[-4.49  0.77  2.25  0.67  3.59 -3.75  0.87 -5.01  3.03  2.15  1.26 -0.01] = z_182
[ 5.20 -6.01 -2.24  0.18  3.23  4.17  0.67  6.75  2.83 -1.44 -4.01  4.00] = z_227
[-4.29  1.67  4.24  3.16  1.20 -3.61 -3.15 -6.51  0.13  1.90  0.52 -5.17] = z_898
[-0.24 -1.35 -0.75 -1.08  3.74 -0.34  3.24  1.02  3.67  0.69  0.14  4.59] = z_212
[-6.35  4.41  2.80  0.56 -1.71 -5.19 -1.37 -8.51 -1.80  1.78  2.96 -4.72] = z_860
[-3.27  0.46  1.33 -0.19  3.57 -2.80  2.00 -3.19  3.24  1.75  1.13  1.89] = z_799
[ 4.19 -4.27  1.40  3.94 -0.07  3.38 -5.84  3.14 -1.24 -1.43 -4.81 -4.71] = z_525
[-0.62 -1.70  1.62  1.38  4.81 -0.73  0.81 -0.20  3.85  1.30 -0.83  2.10] = z_657
[-3.14  0.61  1.78  0.34  3.87 -2.74  1.75 -3.20  3.31  2.00  1.20  1.61] = z_665
asked: [ 4.19 -4.27  1.42  3.94 -0.07  3.38 -5.83  3.14 -1.24 -1.43 -4.82 -4.71] : z_525
asked: [-4.50  0.76  2.26  0.66  3.59 -3.75  0.87 -5.01  3.02  2.14  1.24 -0.01] : z_182

[-0.30  0.40  2.99  1.39] : z_391
[-2.23  4.64  3.56 -3.91] : z_326
[-7.56  1.62 -6.04 -3.40] : z_963
[ 2.82 -5.52  1.87  1.13] : z_77
[-7.56  1.62  7.87 -3.64] : z_132
asked: [-7.56  1.63 -6.03 -3.39] : z_963
asked: [-0.31  0.41  3.00  1.39] : z_391

[-5.12  4.33  0.76  0.73] -> z_188
[-6.50 -3.70  3.88  0.31] -> z_26
[-5.65 -3.67 -3.16 -0.97] -> z_476
[-1.89  3.87  2.07  1.08] -> z_599
[-9.19  1.51 -6.23  0.37] -> z_666
[-9.04 -2.22  4.13 -1.12] -> z_496
asked: [-6.51 -3.68  3.87  0.32] : z_26
asked: [-9.03 -2.21  4.13 -1.12] : z_496
asked: [-5.63 -3.66 -3.17 -0.98] : z_476
next: [-9.19  1.51] : [-6.23]

[ 7.22  3.13 -6.65 -3.17  1.64] -> z_201
[ 2.92 -6.78 -4.34  2.00  6.76] -> z_844
[-6.72 -1.16  3.38  5.59 -0.64] -> z_468
[-6.49 -2.22  2.72  7.19  0.09] -> z_855
[-6.07 -2.68  3.07  7.00 -2.67] -> z_937
[-1.18 -7.46 -1.80  2.72  4.96] -> z_920
[ 1.22  6.26  1.58 -6.23 -4.33] -> z_438
[ 6.58  3.89 -4.84 -4.95  1.57] -> z_32
[ 5.69  2.43 -6.52 -3.99  0.75] -> z_67
[ 2.92 -6.78 -4.34  2.00 -3.02] -> z_843
[-2.37  1.16  6.33  0.41 -6.12] -> z_258
next: [-6.72 -1.16  3.38] : [5.59]
asked: [ 7.19  3.09 -6.66 -3.17  1.63] : z_201

[-4.27  6.58 -7.37  3.47] = z_198
[ 0.28 -2.59 -2.92 -3.43] = z_622
[ 4.48 -6.16  5.47 -2.86] = z_272
asked: [ 4.47 -6.15  5.47 -2.86] : z_272
asked: [ 0.28 -2.60 -2.92 -3.42] : z_622

[ 0.67 -1.50  1.40 -5.97 -2.55 -3.51 -2.44 -2.29  5.92  3.44  3.34]  z_388
[ 0.76 -0.06  6.14  1.47 -1.15  3.86 -0.03 -8.78 -4.78  7.47 -2.57]  z_273
[-1.36  0.68 -4.17 -0.65 -8.03  0.39  0.47 -1.40 -1.14 -1.58  0.47]  z_400
[ 4.92 -2.65  0.82 -4.91 -2.18 -1.98 -0.67  0.62  5.14  1.47  4.88]  z_403
[ 1.72 -3.18 -5.05  0.33  3.59  1.71  3.98 -0.65 -1.41  2.24  4.47]  z_9
[ 8.44 -2.98 -3.86 -0.40  0.64  0.16  3.12  0.80  0.00  0.75  4.69]  z_426
[ 5.34 -2.05 -0.90 -3.94 -2.62  0.10  0.79 -1.04  2.31  1.09  5.05]  z_988
[ 2.70  0.56 -7.17 -2.88 -3.86 -4.40  0.35 -1.19  0.49  0.32  1.97]  z_465
[ 6.18 -1.41  2.04 -2.44 -1.04 -0.73 -0.49 -6.08  0.24  6.11  0.72]  z_582
[ 2.44 -1.23 -0.22  1.58 -1.13  1.06  0.91 -7.92 -4.22  6.47 -1.84]  z_910
asked: [ 1.71 -3.19 -5.04  0.33  3.59  1.72  3.98 -0.65 -1.40  2.25  4.47] : z_9
next: [-0.67  0.62  5.14] : [1.47]
next: [-1.13  1.06  0.91 -7.92] : [-4.22]

[ 2.16 -9.66 -2.28  4.74] = z_944
[-5.50 -2.66  4.08  5.65] = z_822
[-5.86  4.08 -2.66  5.85] = z_43
[-6.02  1.17 -4.76  3.78] = z_692
next: [-5.86  4.08] : [-2.66]
asked: [ 2.15 -9.64 -2.31  4.74] : z_944
asked: [-5.86  4.08 -2.67  5.85] : z_43
next: [ 4.08 -2.66] : [5.85]

[-0.70  8.23  2.74  2.50  7.20 -0.92  8.30] : z_798
[ 2.50  7.23  4.17  4.71 -4.28 -0.31 -7.17] : z_104
[-4.08  6.22  6.20  2.93  7.42 -3.35  6.48] : z_331
[-1.54  8.57  4.71  4.17 -4.28 -0.31  8.43] : z_422
asked: [-4.08  6.23  6.20  2.93  7.41 -3.35  6.47] : z_331
next: [2.74 2.50] : [7.20]
next: [ 4.17  4.71 -4.28 -0.31] : [-7.17]
asked: [-1.55  8.57  4.72  4.17 -4.29 -0.31  8.42] : z_422
asked: [-0.72  8.23  2.74  2.51  7.20 -0.92  8.30] : z_798
next: [2.50 7.20] : [-0.92]

[-4.86 -1.31 -1.81  3.62 -0.53 -6.22  0.95 -1.21  0.10  0.39] = z_317
[ 0.48  0.16  0.28 -0.38  0.10  0.64 -0.11  0.35  0.03 -0.01] = z_743
[ 0.09  1.03 -0.18  0.14 -0.90 -9.45  1.55 -1.69  0.14  0.61] = z_929
[ 0.75  0.23  0.39 -0.61  0.09  1.04 -0.18  0.14 -0.03 -0.05] = z_815
next: [ 0.23  0.39 -0.61  0.09  1.04 -0.18] : [0.14]
next: [ 0.09  1.04 -0.18  0.14] : [-0.03]
next: [ 0.14 -0.90] : [-9.45]

